Where the symbols take the states:
z907: %>z25, !>z947
z906: %>z763, !>z786
z718: %>z496, !>z471
z857: %>z694, !>z80
z351: %>z437, !>z913
z519: %>z351, !>z235
z814: %>z684, !>z453
z371: %>z635, !>z918
z210: %>z615, !>z129
z13: %>z771, !>z22
z777: %>z130, !>z292
z786: %>z371, !>z906
z292: %>z718, !>z777
z615: %>z22, !>z771
z976: %>z764, !>z42
z882: %>z453, !>z684
z453: %>z101, !>z814
z832: %>z419, !>z46
z670: %>z910, !>z203
z22: %>z98, !>z13
z913: %>z235, !>z351
z130: %>z913, !>z437
z771: %>z129, !>z615
z471: %>z777, !>z718
z918: %>z906, !>z371
z235: %>z830, !>z519
z763: %>z857, !>z104
z203: %>z688, !>z670
z488: %>z670, !>z688
z688: %>z611, !>z488
z98: %>z918, !>z635
z947: %>z832, !>z907
z42: %>z210, !>z976
z80: %>z104, !>z857
z830: %>z814, !>z101
z635: %>z13, !>z98
z496: %>z42, !>z764
z104: %>z786, !>z763
z694: %>z203, !>z910
z684: %>z987, !>z882
z987: %>z947, !>z25
z46: %>z907, !>z832
z129: %>z976, !>z210
z437: %>z292, !>z130
z764: %>z471, !>z496
z419: %>z488, !>z611
z910: %>z80, !>z694
z25: %>z882, !>z987
z101: %>z519, !>z830
z611: %>z46, !>z419

The rows follow the links: the fewer symbols apart two states are, the more alike their rows tend to be.

Named rows; a name shown again gets a slightly different row:
z882: 0 41 -13 9 -16 16 5 -7 -18 -2 11 -20 -11 -23 -35 -14 9 8 11 -11 12 26 -26 -41 -35 -14 0 19 -2 -27 16 -9 2 31 -13 -7 35 -7 -7 18 -17
z684: 37 -32 11 4 -17 6 8 16 13 1 -28 60 -4 4 12 27 -11 10 5 38 -7 5 21 -10 0 -2 16 -21 -16 31 -2 24 -3 -20 12 1 -21 6 -14 15 17
z771: -26 23 8 -7 -2 2 -19 -19 3 -9 17 -14 -26 6 15 -23 -20 -5 -10 -3 -7 -13 1 36 38 -11 13 42 -11 16 29 -41 22 -12 -1 28 31 -21 2 -9 -7
z519: 23 24 -4 19 -19 0 2 8 -20 -1 15 39 -32 -31 -10 -6 -19 1 13 11 9 33 -8 -14 -27 -24 27 26 -19 8 15 -25 -13 2 14 -11 17 -6 -29 16 -5
z947: 28 -33 22 -17 13 10 11 6 24 0 -35 20 1 19 15 26 18 -2 6 43 0 -2 30 -6 20 10 -2 -24 2 12 -8 26 0 -34 5 3 -29 11 -15 15 7
z907: -14 35 -5 -5 1 21 -5 -12 6 -8 5 -47 2 2 -29 -10 31 5 9 -5 9 -5 -22 -34 -1 -5 -7 15 3 -37 21 -7 16 27 -22 7 41 -15 7 20 -11
z437: 26 -5 19 11 6 3 10 9 -10 -9 -5 44 -36 -11 20 -3 -29 -11 13 21 21 26 16 11 -8 -26 25 27 -31 13 5 -28 -12 -21 33 -3 14 4 -28 7 2
z611: -17 14 7 -23 -5 27 -8 -18 24 -11 -8 -48 3 16 -15 -8 28 6 -1 12 -8 -17 -3 -18 40 10 -6 13 6 -23 31 0 36 4 -26 28 33 -18 13 16 -9
z235: 26 0 -16 36 -25 -9 12 25 -10 7 -7 56 4 -18 -5 22 -26 21 -6 4 7 9 -12 -22 -40 -20 16 -23 -24 -2 1 23 -8 26 15 -17 1 12 11 9 19
z910: -7 2 -6 -20 18 3 -5 -5 -2 6 4 -49 17 -6 -21 -10 33 -7 20 -19 -7 6 -9 -7 -18 35 -29 -9 45 -5 -30 10 -20 -5 -32 -21 -31 4 -11 -4 -24

Each walk starts at a row. The symbols on each line, taken left to right, move it on to the next state.
Answer with the state's row; about right is enough.
-5 38 -11 5 -9 19 3 -8 -3 -6 7 -37 -7 -15 -36 -15 23 6 7 -7 18 10 -26 -38 -19 -11 -4 17 2 -39 20 -9 11 34 -15 -1 49 -5 0 16 -14
% % % % ! % ! ! % -> 35 -26 -3 20 -26 -2 9 16 1 1 -21 65 -6 -7 11 28 -22 7 2 26 -8 4 11 -13 -17 -9 20 -19 -24 25 -2 24 -7 -4 14 -6 -14 12 -8 13 10
! ! % ! % % ! -> 30 -10 -10 30 -28 -6 14 22 -2 6 -9 69 -2 -12 -1 22 -23 16 1 17 -8 6 1 -15 -30 -17 23 -21 -22 19 0 24 -10 6 11 -14 -10 11 2 14 13
11 32 -15 23 -20 2 2 -1 -22 -1 12 24 -23 -33 -23 -9 -16 3 12 0 11 33 -14 -31 -44 -22 22 30 -16 1 13 -19 -12 10 1 -18 27 -6 -27 17 -14
! % % % ! ! -> 33 -31 15 -11 -3 11 11 7 19 -7 -33 46 -1 13 15 30 4 1 6 42 -10 2 31 -6 14 6 5 -22 -13 24 -2 27 -5 -30 7 7 -25 15 -13 20 14
% ! % ! % % -> 19 -37 24 -32 26 23 11 -3 23 -2 -31 -9 4 21 17 19 33 -4 11 31 2 -7 29 -6 25 16 -15 -21 3 2 -11 30 -5 -34 2 6 -27 11 -8 11 2
17 1 -19 36 -10 -10 15 23 -10 5 -2 40 9 -15 -9 9 -21 16 -10 -7 13 9 -20 -25 -40 -25 4 -20 -27 -17 3 16 -9 35 19 -12 18 12 20 2 12
! % ! % ! ! ! -> 20 10 7 16 -8 4 6 6 -11 -3 4 49 -35 -26 6 1 -28 -4 9 16 13 31 6 -3 -24 -29 30 27 -27 21 8 -24 -7 -11 24 -6 15 1 -32 8 3
! ! ! % % % ! -> 5 38 -15 18 -18 6 3 -2 -18 -5 14 5 -17 -34 -34 -13 0 8 15 -6 9 27 -26 -39 -40 -21 16 22 -9 -15 7 -17 -8 21 -7 -16 30 -3 -13 14 -21
-9 -9 4 -21 28 4 1 -12 2 4 -11 -53 21 8 -7 -4 40 -13 20 -3 2 6 1 -9 -4 28 -39 -19 37 -19 -29 20 -13 -5 -23 -15 -29 9 -6 -1 -16
! ! % ! % % % ! -> 12 -26 14 -34 32 20 11 -5 19 -4 -29 -25 15 15 8 12 40 -11 16 24 1 -3 21 -7 23 22 -27 -25 20 -7 -22 28 -10 -20 -5 2 -24 12 -6 10 -3
% % ! % ! ! % % -> -14 24 -2 -18 -1 30 -5 -22 14 -13 -1 -52 0 12 -23 -8 32 3 4 2 2 -10 -15 -23 21 1 -8 15 8 -30 28 -2 25 19 -21 21 37 -13 9 20 -11
30 -19 22 4 23 8 11 13 -2 -4 -7 35 -25 -3 30 -1 -17 -10 4 22 23 22 27 14 4 -29 16 20 -26 4 4 -22 -11 -25 42 3 4 6 -19 -3 8
! ! % ! % % -> 7 11 -17 31 -2 -11 15 17 -10 3 3 24 10 -13 -10 2 -13 18 -14 -14 22 3 -21 -21 -34 -29 0 -13 -21 -41 11 10 2 50 22 -7 23 7 29 3 19
! ! ! ! ! % ! -> -1 14 -10 23 7 3 7 18 -12 -1 4 0 9 -4 -9 -3 -12 16 -14 -19 29 -2 -19 -13 -18 -32 -2 -11 -24 -47 15 4 1 49 27 0 40 5 36 1 11
-20 10 9 -2 14 6 -1 -7 3 -10 10 -20 -9 10 15 -18 -15 2 -16 -12 23 -11 -3 15 29 -29 3 25 -26 -31 29 -32 21 21 26 27 44 -10 23 -8 10
% % ! % % ! % ! ! -> -14 14 0 10 19 10 2 4 4 -8 4 -20 -4 7 10 -12 -6 -1 -14 -16 26 -12 -9 6 17 -31 2 14 -28 -44 23 -17 27 25 26 20 47 -4 30 -4 10
! ! % ! ! -> -13 13 -6 20 17 3 11 9 -6 -1 9 -15 7 1 -2 -13 -9 7 -11 -18 36 -6 -14 -1 -2 -36 -5 0 -24 -57 20 -11 15 43 26 8 43 5 38 0 11
-28 22 -15 0 -19 -18 -23 -19 -19 9 29 -24 -6 -17 -23 -16 -9 -4 6 -21 -29 0 -17 14 -13 25 5 23 31 36 -10 -24 -6 -13 -31 -14 -16 -11 -26 -14 -23
% % ! % % ! % ! ! -> -30 21 -8 1 -25 -15 -19 -20 -17 5 30 -14 -14 -10 -11 -20 -11 -6 -1 -14 -22 7 -13 24 -2 18 15 34 17 41 4 -32 1 -15 -30 -6 -10 -18 -21 -13 -17
% % ! ! ! % ! % -> -29 20 1 -6 -16 -6 -18 -19 -6 -4 20 -11 -25 -2 9 -25 -23 -6 -9 -6 -17 -10 1 35 27 0 22 41 -2 31 23 -40 18 -21 -4 17 17 -22 -14 -15 -8
3 -21 14 -29 34 14 7 -5 13 2 -21 -38 21 15 -5 2 47 -14 17 7 6 -3 11 -6 11 25 -33 -22 26 -17 -28 19 -10 -16 -14 -6 -27 12 -12 1 -5
% ! ! ! ! % ! ! % -> -18 10 -13 -12 3 -9 -5 -12 -11 9 16 -38 11 -11 -26 -10 26 -6 12 -23 -17 7 -12 -5 -25 34 -19 -1 46 7 -30 0 -15 -2 -36 -25 -29 -2 -15 -5 -26
! % ! % % ! ! -> -25 18 -16 -4 -11 -15 -17 -16 -18 13 21 -34 1 -13 -25 -15 12 -7 8 -25 -20 11 -18 3 -17 27 -6 10 37 20 -22 -6 -17 0 -36 -17 -23 -7 -17 -13 -26
20 -29 25 0 39 6 15 11 3 -5 -7 30 -15 4 38 0 -9 -18 4 19 34 12 29 22 12 -24 5 6 -27 -8 -11 -13 -11 -22 48 5 4 14 -10 -3 17
% ! ! ! ! -> 17 -33 24 -4 50 5 12 15 4 1 -14 10 -7 10 33 1 -6 -18 4 12 34 4 27 25 14 -21 -12 -2 -21 -20 -13 -6 -10 -15 53 2 -1 19 1 -6 17
% % % ! ! ! % -> -24 16 9 -8 7 3 -12 -7 4 -13 16 -20 -19 7 17 -21 -20 -7 -13 -6 12 -13 3 24 41 -21 8 34 -22 -8 31 -37 26 -3 16 35 44 -12 10 -11 4
-29 25 1 -6 -25 -10 -25 -21 -16 -1 27 -7 -23 -8 -2 -19 -25 -8 -2 -11 -25 -1 -1 28 12 10 22 41 4 40 13 -34 9 -22 -16 5 3 -21 -20 -22 -16
! % % % % % % % -> -18 12 6 -25 -13 19 -12 -22 26 -12 -11 -37 0 26 -6 0 20 1 -10 17 -17 -22 2 -6 52 12 4 11 5 1 29 6 31 -14 -26 35 17 -14 9 14 -5
! % ! ! ! -> -19 4 7 -25 -24 9 -14 -18 26 -14 -13 -23 -3 23 1 0 10 2 -9 18 -29 -31 5 6 47 20 6 7 4 19 30 5 27 -22 -30 36 7 -18 3 7 -7
